Below is a small trained network, with its code and all its weights. Each question gives an input and a target symbol and asks what happens when units are switched off, that is, made to give their printed mean instead of their output.

import numpy as np


def w(rows, s, z=0):
    codes = np.array(rows[::2]) - 128.0
    scale = np.full(codes.shape[1], s)
    scale[-1] = z or s
    return codes * scale


def norm(h):
    return h / np.sqrt((h * h).mean(-1, keepdims=True) + 1e-5)


def f(y):
    return np.maximum(y, 0)


def softmax(a):
    e = np.exp(a - a.max(-1, keepdims=True))
    return e / e.sum(-1, keepdims=True)


def log_softmax(a):
    a = a - a.max(-1, keepdims=True)
    return a - np.log(np.exp(a).sum(-1, keepdims=True))


def net(x, mask):
    ids = ['Λαβγδεζθξπτω'.index(c) for c in x.split()]
    T = len(ids)
    res = E[ids] + P[:T]
    r = norm(res)
    for j in range(2):
        rows = slice(3 * j, 3 * j + 3)
        q, k, v = (r @ M[0][rows].T for M in (Q, K, V))
        z = softmax(np.where(np.tri(T) > 0, q @ k.T / 3**0.5, -1e9)) @ v
        o = O[0][rows]
        res = res + np.where(mask[j], z, o[:, -1]) @ o[:, :-1]
    y = f(norm(res) @ A[0][:, :-1].T + A[0][:, -1])
    res = res + np.where(mask[2:6], y, B[0][:, -1]) @ B[0][:, :-1]
    return log_softmax(norm(res)[-1] @ U[:, :-1].T + U[:, -1])


Q, K, V, O, A, B = {}, {}, {}, {}, {}, {}
E = w([
[111,96,160,112,124,140],'Λ',
[211,23,194,106,95,144],'α',
[137,118,156,112,124,144],'β',
[112,127,169,120,126,139],'γ',
[118,118,162,124,122,149],'δ',
[83,143,147,177,160,154],'ε',
[181,172,124,132,136,172],'ζ',
[129,160,135,56,101,137],'θ',
[7,63,90,160,86,117],'ξ',
[134,133,120,175,101,100],'π',
[143,151,127,111,147,78],'τ',
[82,114,51,111,178,115],'ω',
],0.019)
P = w([
[156,14,221,140,168,100],'0',
[136,85,233,119,126,115],'1',
[128,124,226,133,104,110],'2',
[128,160,204,111,81,118],'3',
[116,191,183,117,69,120],'4',
[95,229,158,115,65,119],'5',
[94,243,149,91,54,123],'6',
[86,254,118,76,47,123],'7',
],0.0062)
Q[0] = w([
[174,30,127,200,165,63],'h0',
[154,123,146,147,110,191],'h0',
[185,69,49,129,166,194],'h0',
[32,245,177,75,108,212],'h1',
[147,122,55,117,127,156],'h1',
[147,105,145,190,121,157],'h1',
],0.013)
K[0] = w([
[201,35,170,139,223,125],'h0',
[168,171,154,183,81,110],'h0',
[201,55,164,159,119,205],'h0',
[95,254,43,121,90,117],'h1',
[126,59,164,74,159,180],'h1',
[208,81,109,120,125,30],'h1',
],0.0095)
V[0] = w([
[146,196,223,130,167,180],'h0',
[153,240,107,98,206,30],'h0',
[116,102,27,125,99,254],'h0',
[70,81,126,158,82,31],'h1',
[250,77,106,128,110,100],'h1',
[133,86,183,41,65,165],'h1',
],0.0072)
O[0] = w([
[202,132,63,174,197,130,255],'h0',
[172,15,181,107,180,45,105],'h0',
[94,172,215,133,110,155,29],'h0',
[123,93,58,110,48,121,129],'h1',
[132,236,155,128,143,41,28],'h1',
[3,113,162,89,152,115,147],'h1',
],0.0072,0.0062)
A[0] = w([
[49,76,12,73,87,112,148],'n0',
[72,133,147,254,106,101,223],'n1',
[88,224,169,50,87,23,120],'n2',
[101,181,55,34,171,153,4],'n3',
],0.0071,0.0033)
B[0] = w([
[141,229,128,225,180,71,211],'n0',
[186,132,170,3,59,49,253],'n1',
[236,105,37,54,36,239,174],'n2',
[137,153,18,61,118,89,155],'n3',
],0.0066,0.0044)
U = w([
[173,48,123,122,171,25,129],'Λ',
[183,77,251,123,52,108,90],'α',
[156,85,67,180,142,202,175],'β',
[87,187,118,127,143,139,107],'γ',
[117,137,138,142,123,114,2],'δ',
[182,197,115,153,52,61,240],'ε',
[194,218,199,148,184,133,82],'ζ',
[102,155,59,25,146,132,28],'θ',
[30,94,110,173,78,77,235],'ξ',
[59,76,210,88,198,143,141],'π',
[78,193,170,162,68,176,152],'τ',
[64,165,38,162,218,78,57],'ω',
],0.012,0.003)

Each question gives the input, a string of symbols that net reads in full, and the target symbol t.
The units are the heads (3 rows each of Q, K, V and O) and the neurons (one row each of A and B). Each row of codes is followed by its name. A weight is (code - 128) times the scale printed after its matrix; where a second scale follows, it is the last column's (O, A, B and U).
mask holds one flag per unit, heads first, then neurons. A switched-off unit (its flag False) gives its mean, the last column of its rows in O or B, instead of its output. The means were averaged over made-up inputs and are rounded, as every weight is.
A unit's drop is (log p(t) with every unit on - log p(t) with that unit switched off) / (log p(t) with every unit on - log p(t) with every unit switched off).
The circuit of an input: a set's keep is (log p(t) with only the set's units on - log p(t) with every unit switched off) / (log p(t) with every unit on - log p(t) with every unit switched off). Starting from all 6 units, units are removed one at a time, each time the one whose removal leaves the highest keep (on an exact tie, the one counted first), for as long as the keep stays at least 0.8.
units of the circuit, in order: the units of the circuit, biggest drop first
unit that matters most: the unit with the biggest drop
top k neurons: the k neurons with the biggest drops, biggest first
which heads matter: for each layer, one digit per head in row order, 1 if its drop is at least 0.15 and else 0, layers parted by /
drop when u is switched off: that unit's drop, to one decimal
input γ β γ τ ω θ γ β, target π: top 2 neurons : (n1; n2)
input ξ ω π, target α: which heads matter : 10
input ε β θ ε ε β ε Λ, target β: which heads matter : 01
input ε ε θ ε ε γ π δ, target ε: which heads matter : 11
input γ β β, target ω: units of the circuit, in order : (h0; h1; n1)
input β ε ε α β β ε ζ, target ζ: which heads matter : 11
input ε ε θ α ε, target π: which heads matter : 01
input α ζ ε, target ζ: which heads matter : 00
input β ξ π ε, target ε: unit that matters most : h1
input θ α β Λ, target θ: units of the circuit, in order : (h1; n2; h0)
input γ ε β ε ξ ε, target τ: which heads matter : 10
input ε ε α ε ε, target β: which heads matter : 01
input γ ε β ε γ ζ, target ζ: which heads matter : 01
input β γ ε Λ θ γ Λ, target π: which heads matter : 11
input β ε γ, target β: unit that matters most : h0
input δ Λ ξ ξ β, target τ: which heads matter : 10
input ε δ τ ε γ, target Λ: which heads matter : 10
input α γ α β β, target θ: units of the circuit, in order : (h1; h0)
input β β ε δ, target β: which heads matter : 00
input α θ β ω ε, target α: units of the circuit, in order : (h0; n1)
input τ ε θ θ τ ε π, target Λ: units of the circuit, in order : (h0)
input ε γ γ β, target ω: which heads matter : 11
input θ ξ β β θ β θ β, target π: units of the circuit, in order : (h0; h1)
input β ε ε ε ε π γ ε, target ε: units of the circuit, in order : (h1; n1)
input β γ ζ π ε ζ ε ε, target ζ: units of the circuit, in order : (h1; n1)
input γ ε ε γ τ β, target Λ: drop when n3 is switched off : 0.0
input θ γ π β, target ε: units of the circuit, in order : (h1)
